Below is a small trained network, with its code and all its weights. Each question gives an input and a class and asks what happens when units are switched off, that is, made to give their printed mean instead of their output.

import numpy as np


def w(rows, s, z=0):
    codes = np.array(rows[::2]) - 128.0
    scale = np.full(codes.shape[1], s)
    scale[-1] = z or s
    return codes * scale


def norm(h):
    return h / np.sqrt((h * h).mean(-1, keepdims=True) + 1e-5)


def f(y):
    return y / 2 * (1 + np.tanh(0.7978845608 * (y + 0.044715 * y**3)))


def log_softmax(a):
    a = a - a.max(-1, keepdims=True)
    return a - np.log(np.exp(a).sum(-1, keepdims=True))


def net(x, mask):
    res = np.array(x, float).reshape(1, 5) / 4 @ E
    u = 0
    for l in range(2):
        y = f(norm(res) @ A[l][:, :-1].T + A[l][:, -1])
        res = res + np.where(mask[u : u + 10], y, B[l][:, -1]) @ B[l][:, :-1]
        u += 10
    return log_softmax(norm(res)[-1] @ U[:, :-1].T + U[:, -1])


A, B = {}, {}
E = w([
[104,78,138,140,2,104,141,139,157,182],'x0',
[113,118,64,101,137,48,201,110,172,91],'x1',
[165,115,133,154,84,121,160,59,41,76],'x2',
[211,154,175,195,129,90,162,166,168,119],'x3',
[134,101,64,177,147,223,216,148,125,149],'x4',
],0.00093)
A[0] = w([
[153,160,201,121,105,206,84,175,57,182,112],'L0N1',
[119,91,93,170,139,162,173,163,109,137,11],'L0N2',
[119,88,62,207,146,193,204,180,103,135,2],'L0N3',
[102,101,53,202,151,207,204,184,98,148,33],'L0N4',
[113,144,74,67,121,68,213,114,182,74,139],'L0N5',
[196,61,127,158,78,136,149,43,38,51,34],'L0N6',
[223,205,174,244,115,87,170,163,191,131,49],'L0N7',
[10,126,38,63,104,187,78,67,82,138,93],'L0N8',
[74,50,160,177,35,71,142,122,137,218,19],'L0N9',
[98,82,115,109,183,147,73,219,250,182,66],'L0N10',
],0.0025,0.00098)
B[0] = w([
[82,75,64,195,143,96,124,96,180,135,200],'L0N1',
[131,141,153,108,127,106,118,90,136,130,118],'L0N2',
[156,151,165,95,125,125,108,68,167,149,165],'L0N3',
[177,142,159,110,126,122,123,63,178,146,184],'L0N4',
[122,93,105,195,135,138,78,113,133,167,187],'L0N5',
[50,212,144,141,140,116,164,193,118,224,203],'L0N6',
[104,27,162,62,159,151,138,166,56,154,197],'L0N7',
[211,69,221,151,162,95,182,210,118,143,249],'L0N8',
[164,153,86,94,125,180,122,145,140,59,187],'L0N9',
[103,188,152,165,73,105,208,92,4,142,177],'L0N10',
],0.0029,0.0014)
A[1] = w([
[112,139,152,128,108,68,62,159,92,89,72],'L1N1',
[170,181,131,144,245,139,104,103,83,82,164],'L1N2',
[124,114,137,192,107,151,91,119,128,155,185],'L1N3',
[157,111,66,59,144,28,211,104,154,97,75],'L1N4',
[168,109,117,128,6,140,136,134,138,136,153],'L1N5',
[78,136,145,63,121,84,71,134,143,110,56],'L1N6',
[114,124,127,140,137,104,127,149,186,175,182],'L1N7',
[116,149,163,79,103,54,47,118,122,77,17],'L1N8',
[93,56,50,255,136,75,124,84,155,158,43],'L1N9',
[66,239,146,133,100,115,190,152,89,177,2],'L1N10',
],0.0026,0.00076)
B[1] = w([
[157,128,100,141,154,204,178,69,179,162,204],'L1N1',
[78,137,93,81,1,129,139,177,186,91,251],'L1N2',
[87,136,98,156,187,60,122,107,153,92,209],'L1N3',
[85,128,196,187,132,207,51,145,98,155,164],'L1N4',
[85,190,106,73,196,131,118,149,159,60,254],'L1N5',
[189,135,139,148,131,166,196,94,125,154,116],'L1N6',
[152,138,110,142,120,131,104,101,75,94,196],'L1N7',
[155,133,136,145,151,194,201,78,171,191,136],'L1N8',
[113,140,162,175,147,160,53,127,144,121,193],'L1N9',
[113,222,131,147,130,145,148,123,78,154,174],'L1N10',
],0.0026,0.00075)
U = w([
[83,226,141,153,114,111,184,138,42,180,163],'0',
[171,2,193,90,156,117,157,193,90,138,163],'1',
[197,137,136,110,139,174,168,18,215,172,159],'2',
[96,156,64,58,76,143,111,179,186,35,153],'3',
[79,91,120,235,160,122,24,108,141,130,142],'4',
[185,134,101,104,136,78,89,106,93,123,55],'5',
[194,125,71,103,129,91,77,73,65,101,3],'6',
],0.0073,0.0039)

Each question gives the input, the list of numbers given to net, and the class t.
The units are the neurons (one row each of A and B). Each row of codes is followed by its name. A weight is (code - 128) times the scale printed after its matrix; where a second scale follows, it is the last column's (A, B and U).
mask holds one flag per neuron, layer by layer. A switched-off neuron (its flag False) gives its mean, the last column of its row in B, instead of its output. The means were averaged over made-up inputs and are rounded, as every weight is.
A unit's drop is (log p(t) with every unit on - log p(t) with that unit switched off) / (log p(t) with every unit on - log p(t) with every unit switched off).
The circuit of an input: a set's keep is (log p(t) with only the set's units on - log p(t) with every unit switched off) / (log p(t) with every unit on - log p(t) with every unit switched off). Starting from the 12 units with the biggest drops (on a tie, the unit counted first), units are removed one at a time, each time the one whose removal leaves the highest keep (on an exact tie, the one counted first), for as long as the keep stays at least 0.8.
circuit, biggest first: the units of the circuit, biggest drop first
unit that matters most: the unit with the biggest drop
k most important neurons: the k neurons with the biggest drops, biggest first
k most important neurons of layer l: the k neurons of layer l with the biggest drops, biggest first
input [7,-6,-2,-4,-1], class 3: circuit, biggest first	[L0N9, L1N5]
input [-6,-3,2,6,5], class 1: 2 most important neurons	[L0N7, L0N9]
input [6,-5,-5,-4,-1], class 3: 2 most important neurons of layer 1	[L1N5, L1N4]
input [-7,3,6,-6,8], class 2: unit that matters most	L0N4
input [-8,-6,6,0,5], class 3: circuit, biggest first	[L1N2, L0N10]
input [-5,7,-2,3,6], class 4: 2 most important neurons	[L0N5, L1N4]
input [-6,5,-7,-4,-7], class 0: 2 most important neurons of layer 0	[L0N10, L0N4]
input [2,2,-3,3,-5], class 2: 2 most important neurons	[L0N8, L0N6]
input [3,8,-7,1,-3], class 4: 3 most important neurons	[L0N5, L0N6, L1N9]
input [0,4,1,-6,1], class 1: 2 most important neurons of layer 0	[L0N8, L0N1]
input [-2,6,5,-1,2], class 4: circuit, biggest first	[L0N5, L1N9]
input [-4,-2,3,7,0], class 1: 2 most important neurons	[L0N7, L0N10]
input [6,-1,3,4,0], class 3: 2 most important neurons of layer 0	[L0N9, L0N8]
input [8,4,-8,6,-4], class 0: 2 most important neurons	[L0N10, L0N8]
input [4,-5,-3,-8,-1], class 1: most important neuron of layer 0	[L0N8]
input [-8,-7,-7,6,6], class 3: 2 most important neurons	[L1N2, L0N8]
input [4,4,1,0,2], class 3: 2 most important neurons of layer 0	[L0N9, L0N1]
input [4,-6,3,7,-6], class 1: 2 most important neurons	[L0N7, L0N5]
input [-7,-6,-4,1,8], class 2: 3 most important neurons of layer 0	[L0N4, L0N3, L0N9]
input [1,-3,3,4,-5], class 2: 4 most important neurons of layer 0	[L0N8, L0N10, L0N5, L0N1]
input [-7,5,1,6,2], class 3: unit that matters most	L1N2
input [3,-3,-3,-3,4], class 2: 2 most important neurons of layer 1	[L1N2, L1N5]
input [5,6,-7,-5,-5], class 0: 3 most important neurons	[L0N10, L0N1, L0N7]
input [-6,7,1,4,3], class 4: 3 most important neurons of layer 0	[L0N5, L0N9, L0N8]
input [-2,-8,-8,1,-4], class 0: 4 most important neurons	[L0N10, L0N5, L1N10, L1N4]
input [4,1,2,-2,6], class 2: 2 most important neurons	[L0N4, L0N3]
input [-3,2,0,-3,-6], class 2: unit that matters most	L0N7
input [0,7,-6,6,4], class 4: 4 most important neurons	[L0N5, L0N8, L0N6, L1N4]
input [2,5,5,-2,-1], class 0: 2 most important neurons	[L0N6, L0N1]
